Below are the code and all the weights of a small trained network. Each question names an input and a target symbol and asks about switching units off, where a switched-off unit gives its printed mean instead of its output.

import numpy as np


def w(rows, s, z=0):
    codes = np.array(rows[::2]) - 128.0
    scale = np.full(codes.shape[1], s)
    scale[-1] = z or s
    return codes * scale


def f(y):
    return np.maximum(y, 0)


def softmax(a):
    e = np.exp(a - a.max(-1, keepdims=True))
    return e / e.sum(-1, keepdims=True)


def log_softmax(a):
    a = a - a.max(-1, keepdims=True)
    return a - np.log(np.exp(a).sum(-1, keepdims=True))


def net(x, mask):
    ids = ['ΓΔΛΩαεζηθξστψ'.index(c) for c in x.split()]
    T = len(ids)
    res = E[ids] + P[:T]
    u = 0
    for l in range(3):
        r = res
        for j in range(3):
            rows = slice(2 * j, 2 * j + 2)
            q, k, v = (r @ M[l][rows].T for M in (Q, K, V))
            z = softmax(np.where(np.tri(T) > 0, q @ k.T / 2**0.5, -1e9)) @ v
            o = O[l][rows]
            res = res + np.where(mask[u + j], z, o[:, -1]) @ o[:, :-1]
        u += 3
        y = f(res @ A[l][:, :-1].T + A[l][:, -1])
        res = res + np.where(mask[u : u + 4], y, B[l][:, -1]) @ B[l][:, :-1]
        u += 4
    return log_softmax(res[-1] @ U[:, :-1].T + U[:, -1])


Q, K, V, O, A, B = {}, {}, {}, {}, {}, {}
E = w([
[16,154,89,214,92,101,54],'Γ',
[205,3,247,142,12,95,68],'Δ',
[70,85,184,168,43,142,143],'Λ',
[120,90,175,166,120,118,126],'Ω',
[167,110,112,158,189,179,135],'α',
[41,162,69,123,175,147,93],'ε',
[155,150,161,196,161,184,102],'ζ',
[103,101,79,224,111,158,135],'η',
[37,102,162,142,186,116,77],'θ',
[145,156,85,215,114,146,83],'ξ',
[151,132,121,163,168,171,119],'σ',
[92,109,202,123,178,132,163],'τ',
[152,153,51,143,204,195,32],'ψ',
],0.016)
P = w([
[160,60,131,59,104,149,198],'0',
[155,59,107,96,136,121,161],'1',
[118,76,109,108,140,129,142],'2',
[93,81,106,113,143,144,135],'3',
[78,91,104,120,156,165,131],'4',
[64,97,113,119,166,152,123],'5',
[52,86,94,121,165,178,107],'6',
[46,123,104,144,197,179,123],'7',
[39,93,84,130,184,180,88],'8',
[2,69,73,112,152,201,63],'9',
],0.0054)
Q[0] = w([
[193,143,176,107,133,147,127],'L0H1',
[159,148,173,95,155,26,224],'L0H1',
[178,235,78,27,102,2,105],'L0H2',
[227,105,149,83,149,88,135],'L0H2',
[114,93,150,88,95,12,211],'L0H3',
[34,136,142,150,141,228,93],'L0H3',
],0.0089)
K[0] = w([
[120,89,103,122,67,132,135],'L0H1',
[214,144,204,123,47,147,87],'L0H1',
[208,143,136,126,2,140,146],'L0H2',
[229,63,170,89,171,127,152],'L0H2',
[156,125,171,113,97,59,213],'L0H3',
[62,200,209,143,147,138,66],'L0H3',
],0.0086)
V[0] = w([
[146,125,85,124,88,125,115],'L0H1',
[151,167,138,170,113,97,195],'L0H1',
[1,94,61,151,172,164,110],'L0H2',
[80,169,136,146,121,118,122],'L0H2',
[145,129,128,74,88,97,98],'L0H3',
[46,153,151,177,174,139,93],'L0H3',
],0.0085)
O[0] = w([
[146,148,154,113,133,80,121,116],'L0H1',
[134,123,101,117,16,184,156,92],'L0H1',
[143,111,141,99,189,56,92,248],'L0H2',
[134,131,89,173,150,127,127,153],'L0H2',
[134,255,129,173,148,130,123,98],'L0H3',
[142,51,102,104,147,96,41,196],'L0H3',
],0.0086,0.015)
A[0] = w([
[189,79,67,251,61,105,137,2],'L0N1',
[178,160,255,77,83,115,105,101],'L0N2',
[144,20,112,103,61,164,51,144],'L0N3',
[169,203,97,77,59,187,170,64],'L0N4',
],0.0077,0.0051)
B[0] = w([
[157,148,101,118,153,52,207,133],'L0N1',
[212,2,49,57,135,37,116,135],'L0N2',
[192,150,138,151,166,116,189,255],'L0N3',
[145,81,147,135,207,62,105,129],'L0N4',
],0.0083,0.0096)
Q[1] = w([
[128,78,165,78,90,118,154],'L1H1',
[131,136,157,159,221,35,88],'L1H1',
[49,158,219,254,51,89,28],'L1H2',
[36,179,62,238,136,32,150],'L1H2',
[145,138,211,82,154,58,76],'L1H3',
[80,112,212,118,102,94,140],'L1H3',
],0.0084)
K[1] = w([
[108,105,148,100,108,108,136],'L1H1',
[129,119,94,125,205,85,47],'L1H1',
[54,109,188,183,83,110,96],'L1H2',
[86,65,110,131,82,4,146],'L1H2',
[182,83,108,73,95,104,106],'L1H3',
[138,90,174,134,83,130,148],'L1H3',
],0.012)
V[1] = w([
[165,161,128,86,120,138,3],'L1H1',
[137,121,109,104,171,58,111],'L1H1',
[98,112,134,134,129,94,159],'L1H2',
[186,124,126,106,123,127,107],'L1H2',
[104,134,130,143,138,124,142],'L1H3',
[215,101,120,102,113,130,109],'L1H3',
],0.012)
O[1] = w([
[36,122,125,164,154,212,139,180],'L1H1',
[118,114,81,168,178,146,119,251],'L1H1',
[156,83,168,73,123,166,59,137],'L1H2',
[47,162,172,167,86,171,107,146],'L1H2',
[75,118,122,77,2,178,161,123],'L1H3',
[163,76,110,116,160,162,207,163],'L1H3',
],0.0089,0.026)
A[1] = w([
[69,109,115,185,58,117,144,140],'L1N1',
[73,50,196,50,148,34,196,252],'L1N2',
[79,194,47,62,153,132,72,43],'L1N3',
[91,92,253,88,122,36,144,93],'L1N4',
],0.0078,0.0027)
B[1] = w([
[68,118,105,144,173,172,79,131],'L1N1',
[229,186,32,170,182,178,74,215],'L1N2',
[133,57,118,119,124,180,254,254],'L1N3',
[212,201,39,242,121,181,157,146],'L1N4',
],0.0087,0.0068)
Q[2] = w([
[108,138,140,74,79,82,210],'L2H1',
[105,77,121,50,104,132,179],'L2H1',
[169,99,69,185,183,229,147],'L2H2',
[78,247,155,33,39,83,147],'L2H2',
[184,100,140,203,190,89,125],'L2H3',
[214,100,142,185,92,107,95],'L2H3',
],0.013)
K[2] = w([
[210,207,135,48,66,88,201],'L2H1',
[210,140,77,61,130,157,254],'L2H1',
[46,123,44,167,173,162,126],'L2H2',
[237,179,165,95,44,143,199],'L2H2',
[60,93,36,137,198,117,96],'L2H3',
[35,190,157,46,167,120,29],'L2H3',
],0.0099)
V[2] = w([
[230,180,203,55,163,163,130],'L2H1',
[135,118,198,92,202,191,35],'L2H1',
[118,179,209,204,142,153,243],'L2H2',
[52,75,1,48,133,161,238],'L2H2',
[108,45,163,193,53,61,136],'L2H3',
[173,51,162,124,121,82,215],'L2H3',
],0.0066)
O[2] = w([
[167,106,139,41,129,199,75,52],'L2H1',
[64,58,53,93,102,86,126,205],'L2H1',
[197,106,119,164,91,254,166,99],'L2H2',
[126,182,173,43,24,135,161,253],'L2H2',
[173,103,174,169,89,102,153,77],'L2H3',
[199,163,172,94,142,106,139,129],'L2H3',
],0.0096,0.025)
A[2] = w([
[95,111,193,100,134,143,102,102],'L2N1',
[92,89,105,111,154,135,175,209],'L2N2',
[159,171,252,151,95,57,146,162],'L2N3',
[157,92,129,71,201,174,109,3],'L2N4',
],0.011,0.0044)
B[2] = w([
[235,121,83,102,27,72,238,131],'L2N1',
[254,147,175,134,64,127,45,252],'L2N2',
[141,189,162,128,252,163,181,129],'L2N3',
[86,93,130,154,39,96,240,159],'L2N4',
],0.0071,0.033)
U = w([
[160,133,129,144,100,145,107,75],'Γ',
[125,110,142,114,136,148,132,123],'Δ',
[80,132,100,181,67,222,92,134],'Λ',
[138,23,253,151,105,168,104,199],'Ω',
[103,147,160,222,81,93,149,116],'α',
[103,102,135,64,178,150,175,161],'ε',
[124,213,103,65,68,99,133,180],'ζ',
[188,171,121,148,80,141,64,52],'η',
[142,154,162,103,179,141,123,200],'θ',
[73,166,43,112,177,153,194,84],'ξ',
[160,107,139,92,167,148,24,163],'σ',
[82,93,91,126,123,142,173,2],'τ',
[174,135,121,105,126,86,145,6],'ψ',
],0.0069,0.0062)

Each question gives the input, a string of symbols that net reads in full, and the target symbol t.
The units are the heads (2 rows each of Q, K, V and O) and the neurons (one row each of A and B). Each row of codes is followed by its name. A weight is (code - 128) times the scale printed after its matrix; where a second scale follows, it is the last column's (O, A, B and U).
mask holds one flag per unit, layer by layer, with each layer's heads first. A switched-off unit (its flag False) gives its mean, the last column of its rows in O or B, instead of its output. The means were averaged over made-up inputs and are rounded, as every weight is.
A unit's drop is (log p(t) with every unit on - log p(t) with that unit switched off) / (log p(t) with every unit on - log p(t) with every unit switched off).
The circuit of an input: a set's keep is (log p(t) with only the set's units on - log p(t) with every unit switched off) / (log p(t) with every unit on - log p(t) with every unit switched off). Starting from the 12 units with the biggest drops (on a tie, the unit counted first), units are removed one at a time, each time the one whose removal leaves the highest keep (on an exact tie, the one counted first), for as long as the keep stays at least 0.8.
units of the circuit, in order: the units of the circuit, biggest drop first
most important unit: the unit with the biggest drop
k most important neurons: the k neurons with the biggest drops, biggest first
top k neurons in layer l: the k neurons of layer l with the biggest drops, biggest first
which heads matter: for each layer, one digit per head in row order, 1 if its drop is at least 0.15 and else 0, layers parted by /
input ζ Ω ξ, target θ: 2 most important neurons : L2N2, L2N3
input ψ Γ ζ θ Ω ε ζ α ε, target ζ: units of the circuit, in order : L2H2, L1N3, L2N2
input ζ ε η ε Γ σ Ω, target α: most important unit : L2H1
input Γ Γ σ, target α: units of the circuit, in order : L2H1, L2H3, L1H3
input ζ ζ ζ ζ τ ψ ζ η, target Λ: units of the circuit, in order : L1H1, L2H2, L1N3
input Λ τ Γ ε Γ ε ζ ψ, target Λ: units of the circuit, in order : L1H1, L2N2, L2H3
input ξ τ ψ ζ ζ ζ ζ τ θ Ω, target σ: which heads matter : 010 / 000 / 010
input Γ ξ ε Λ θ ξ, target σ: which heads matter : 000 / 010 / 010
input ζ ζ Ω Γ σ ζ Ω α ζ ξ, target α: which heads matter : 011 / 000 / 101
input ε Λ Γ ξ ξ, target α: units of the circuit, in order : L2H1, L1N2
input ζ ε ε ζ ξ η, target ζ: 2 most important neurons : L1N3, L0N3
input Γ Λ ζ η, target α: units of the circuit, in order : L2H1, L2H3
input ξ θ τ ζ Λ ζ α ζ θ α, target σ: which heads matter : 000 / 000 / 110
input ζ η θ σ, target σ: top 2 neurons in layer 2 : L2N2, L2N4
input ε τ ψ ζ ε ζ Ω Λ ζ ε, target ζ: which heads matter : 000 / 100 / 010
input ζ Ω ε θ ζ ζ, target σ: which heads matter : 000 / 000 / 010
input Λ ε ψ ζ, target Λ: units of the circuit, in order : L1H1, L2H3
input α ζ ε ξ ζ Λ, target ζ: units of the circuit, in order : L2H2, L1N3, L0N3
input Ω ζ θ Λ ξ ξ ε ζ ζ, target ζ: which heads matter : 000 / 000 / 010
input ξ ε Γ ε ζ θ Δ, target ψ: units of the circuit, in order : L0N2, L1H3, L2N4, L1N2
input Ω ε θ θ ζ ζ θ ε σ, target ζ: which heads matter : 000 / 100 / 010
input α ζ ζ ψ Λ α, target Λ: units of the circuit, in order : L1H1, L1H2, L2H3
input α ψ ζ ψ θ ε Ω, target ζ: which heads matter : 010 / 100 / 010
input Λ Λ θ Λ, target σ: which heads matter : 000 / 010 / 010
input θ ζ ζ ζ ξ, target σ: 2 most important neurons : L2N4, L1N2
input Ω Ω ψ Λ, target Λ: units of the circuit, in order : L1H1, L2H3
input θ ζ ε Γ ξ ζ ζ ε θ, target σ: which heads matter : 000 / 000 / 110
input Ω ζ ξ ξ, target θ: 2 most important neurons : L2N2, L0N1
